Below is a small trained network, with its code and all its weights. Each question gives an input and a target symbol and asks what happens when units are switched off, that is, made to give their printed mean instead of their output.

import numpy as np


def w(rows, s, z=0):
    codes = np.array(rows[::2]) - 128.0
    scale = np.full(codes.shape[1], s)
    scale[-1] = z or s
    return codes * scale


def softmax(a):
    e = np.exp(a - a.max(-1, keepdims=True))
    return e / e.sum(-1, keepdims=True)


def log_softmax(a):
    a = a - a.max(-1, keepdims=True)
    return a - np.log(np.exp(a).sum(-1, keepdims=True))


def net(x, mask):
    ids = ['ΔΩγελμπφ'.index(c) for c in x.split()]
    T = len(ids)
    res = E[ids] + P[:T]
    u = 0
    for l in range(3):
        r = res
        for j in range(2):
            rows = slice(3 * j, 3 * j + 3)
            q, k, v = (r @ M[l][rows].T for M in (Q, K, V))
            z = softmax(np.where(np.tri(T) > 0, q @ k.T / 3**0.5, -1e9)) @ v
            o = O[l][rows]
            res = res + np.where(mask[u + j], z, o[:, -1]) @ o[:, :-1]
        u += 2
    return log_softmax(res[-1] @ U[:, :-1].T + U[:, -1])


Q, K, V, O = {}, {}, {}, {}
E = w([
[172,85,163,121],'Δ',
[155,119,91,96],'Ω',
[186,128,227,138],'γ',
[163,89,255,213],'ε',
[147,136,80,122],'λ',
[92,88,180,186],'μ',
[110,127,216,116],'π',
[123,188,106,120],'φ',
],0.009)
P = w([
[68,149,76,15],'0',
[151,179,130,254],'1',
[171,182,133,253],'2',
[173,150,83,217],'3',
[175,143,82,246],'4',
[193,153,107,213],'5',
[204,128,86,208],'6',
],0.0041)
Q[0] = w([
[75,122,110,44],'L0H0',
[81,92,29,93],'L0H0',
[127,125,138,96],'L0H0',
[91,192,4,17],'L0H1',
[40,67,146,115],'L0H1',
[145,155,101,107],'L0H1',
],0.024)
K[0] = w([
[160,191,102,172],'L0H0',
[110,156,58,222],'L0H0',
[140,154,135,128],'L0H0',
[222,141,89,250],'L0H1',
[134,106,215,166],'L0H1',
[151,137,107,171],'L0H1',
],0.027)
V[0] = w([
[144,124,81,126],'L0H0',
[83,128,103,199],'L0H0',
[158,65,108,156],'L0H0',
[5,150,147,116],'L0H1',
[178,144,179,88],'L0H1',
[163,190,173,132],'L0H1',
],0.029)
O[0] = w([
[134,158,129,64,27],'L0H0',
[207,186,105,171,52],'L0H0',
[171,173,202,117,55],'L0H0',
[252,37,187,107,254],'L0H1',
[92,69,63,203,186],'L0H1',
[142,158,74,216,138],'L0H1',
],0.018,0.0047)
Q[1] = w([
[104,101,193,134],'L1H0',
[126,20,253,111],'L1H0',
[165,99,248,104],'L1H0',
[95,104,163,79],'L1H1',
[172,174,121,211],'L1H1',
[212,60,224,110],'L1H1',
],0.024)
K[1] = w([
[129,76,189,149],'L1H0',
[121,5,171,199],'L1H0',
[165,30,131,180],'L1H0',
[122,66,167,100],'L1H1',
[145,213,75,117],'L1H1',
[147,69,194,198],'L1H1',
],0.027)
V[1] = w([
[139,131,71,93],'L1H0',
[139,123,92,111],'L1H0',
[114,134,182,162],'L1H0',
[133,151,200,200],'L1H1',
[70,119,254,175],'L1H1',
[133,166,185,175],'L1H1',
],0.01)
O[1] = w([
[152,169,80,122,34],'L1H0',
[152,139,99,123,108],'L1H0',
[94,117,169,138,180],'L1H0',
[120,188,205,194,181],'L1H1',
[32,112,254,165,253],'L1H1',
[99,228,206,183,78],'L1H1',
],0.0055,0.0052)
Q[2] = w([
[48,155,41,204],'L2H0',
[166,9,209,218],'L2H0',
[82,171,203,113],'L2H0',
[98,27,92,163],'L2H1',
[128,251,78,65],'L2H1',
[220,202,202,185],'L2H1',
],0.02)
K[2] = w([
[22,115,252,154],'L2H0',
[118,138,180,37],'L2H0',
[170,65,153,169],'L2H0',
[156,66,96,139],'L2H1',
[126,215,52,166],'L2H1',
[112,203,202,172],'L2H1',
],0.025)
V[2] = w([
[157,125,129,115],'L2H0',
[136,141,100,64],'L2H0',
[166,119,65,77],'L2H0',
[184,101,89,254],'L2H1',
[211,168,41,116],'L2H1',
[236,139,40,64],'L2H1',
],0.0097)
O[2] = w([
[116,177,138,118,142],'L2H0',
[40,199,138,159,91],'L2H0',
[92,193,158,178,148],'L2H0',
[222,179,105,254,213],'L2H1',
[100,61,218,218,9],'L2H1',
[86,27,169,212,64],'L2H1',
],0.0069,0.012)
U = w([
[139,210,210,225,81],'Δ',
[71,116,211,143,183],'Ω',
[103,77,79,17,191],'γ',
[184,182,81,108,111],'ε',
[169,3,165,201,2],'λ',
[92,234,148,85,137],'μ',
[215,125,240,51,219],'π',
[67,141,13,199,143],'φ',
],0.0033,0.0026)

Each question gives the input, a string of symbols that net reads in full, and the target symbol t.
The units are the heads (3 rows each of Q, K, V and O). Each row of codes is followed by its name. A weight is (code - 128) times the scale printed after its matrix; where a second scale follows, it is the last column's (O and U).
mask holds one flag per head, layer by layer. A switched-off head (its flag False) gives its mean, the last column of its rows in O, instead of its output. The means were averaged over made-up inputs and are rounded, as every weight is.
A unit's drop is (log p(t) with every unit on - log p(t) with that unit switched off) / (log p(t) with every unit on - log p(t) with every unit switched off).
The circuit of an input: a set's keep is (log p(t) with only the set's units on - log p(t) with every unit switched off) / (log p(t) with every unit on - log p(t) with every unit switched off). Starting from all 6 units, units are removed one at a time, each time the one whose removal leaves the highest keep (on an exact tie, the one counted first), for as long as the keep stays at least 0.8.
circuit, biggest first: the units of the circuit, biggest drop first
unit that matters most: the unit with the biggest drop
which heads matter: for each layer, one digit per head in row order, 1 if its drop is at least 0.15 and else 0, layers parted by /
drop of u: that unit's drop, to one decimal
input π γ γ, target λ: unit that matters most : L0H1
input μ φ φ Ω Δ Δ, target π: which heads matter : 01 / 00 / 00
input π γ φ, target φ: which heads matter : 11 / 00 / 00
input ε π Ω λ Δ μ, target ε: circuit, biggest first : L0H0, L2H1, L1H1, L0H1
input π ε γ γ μ π Δ, target λ: circuit, biggest first : L0H0, L0H1
input λ π π, target μ: circuit, biggest first : L0H1, L2H1, L2H0, L1H1
input Δ Ω φ, target μ: circuit, biggest first : L0H1, L2H1
input ε γ π γ μ, target ε: which heads matter : 11 / 01 / 11
input Ω μ μ, target Ω: circuit, biggest first : L1H1, L2H1, L2H0, L0H0
input Δ μ π, target γ: which heads matter : 11 / 00 / 01
input π π λ, target φ: circuit, biggest first : L0H1, L0H0
input Ω φ Ω π ε ε, target Ω: circuit, biggest first : L0H0, L1H1, L2H1, L2H0
input φ Δ π, target Δ: circuit, biggest first : L2H0, L0H0, L1H1
input π π π Ω ε, target λ: which heads matter : 11 / 01 / 00
input μ Δ π μ μ λ Ω, target Δ: circuit, biggest first : L0H0, L2H1
input Ω Δ φ μ π γ, target Ω: circuit, biggest first : L1H1, L0H0, L2H1, L2H0
input π ε Ω, target φ: which heads matter : 11 / 00 / 01
input π μ γ Δ, target λ: circuit, biggest first : L0H1, L2H1
input λ γ π Ω γ φ ε, target μ: circuit, biggest first : L2H1, L0H1, L1H1, L2H0
input λ π Δ, target μ: which heads matter : 01 / 01 / 11
input π π π, target λ: circuit, biggest first : L0H1, L0H0
input γ π ε ε π π, target φ: which heads matter : 01 / 00 / 00
input Ω μ γ, target Ω: circuit, biggest first : L0H0, L1H1, L2H1, L2H0
input π π φ π π λ, target φ: circuit, biggest first : L0H1
input Ω φ μ μ μ λ, target Δ: which heads matter : 10 / 01 / 01
input λ γ ε π μ γ π, target μ: drop of L0H1 : 0.2
input μ γ π μ, target π: drop of L0H1 : 0.7
input ε μ μ φ μ Ω, target λ: drop of L2H0 : 3.0
input π γ π π φ, target φ: drop of L0H0 : 0.5
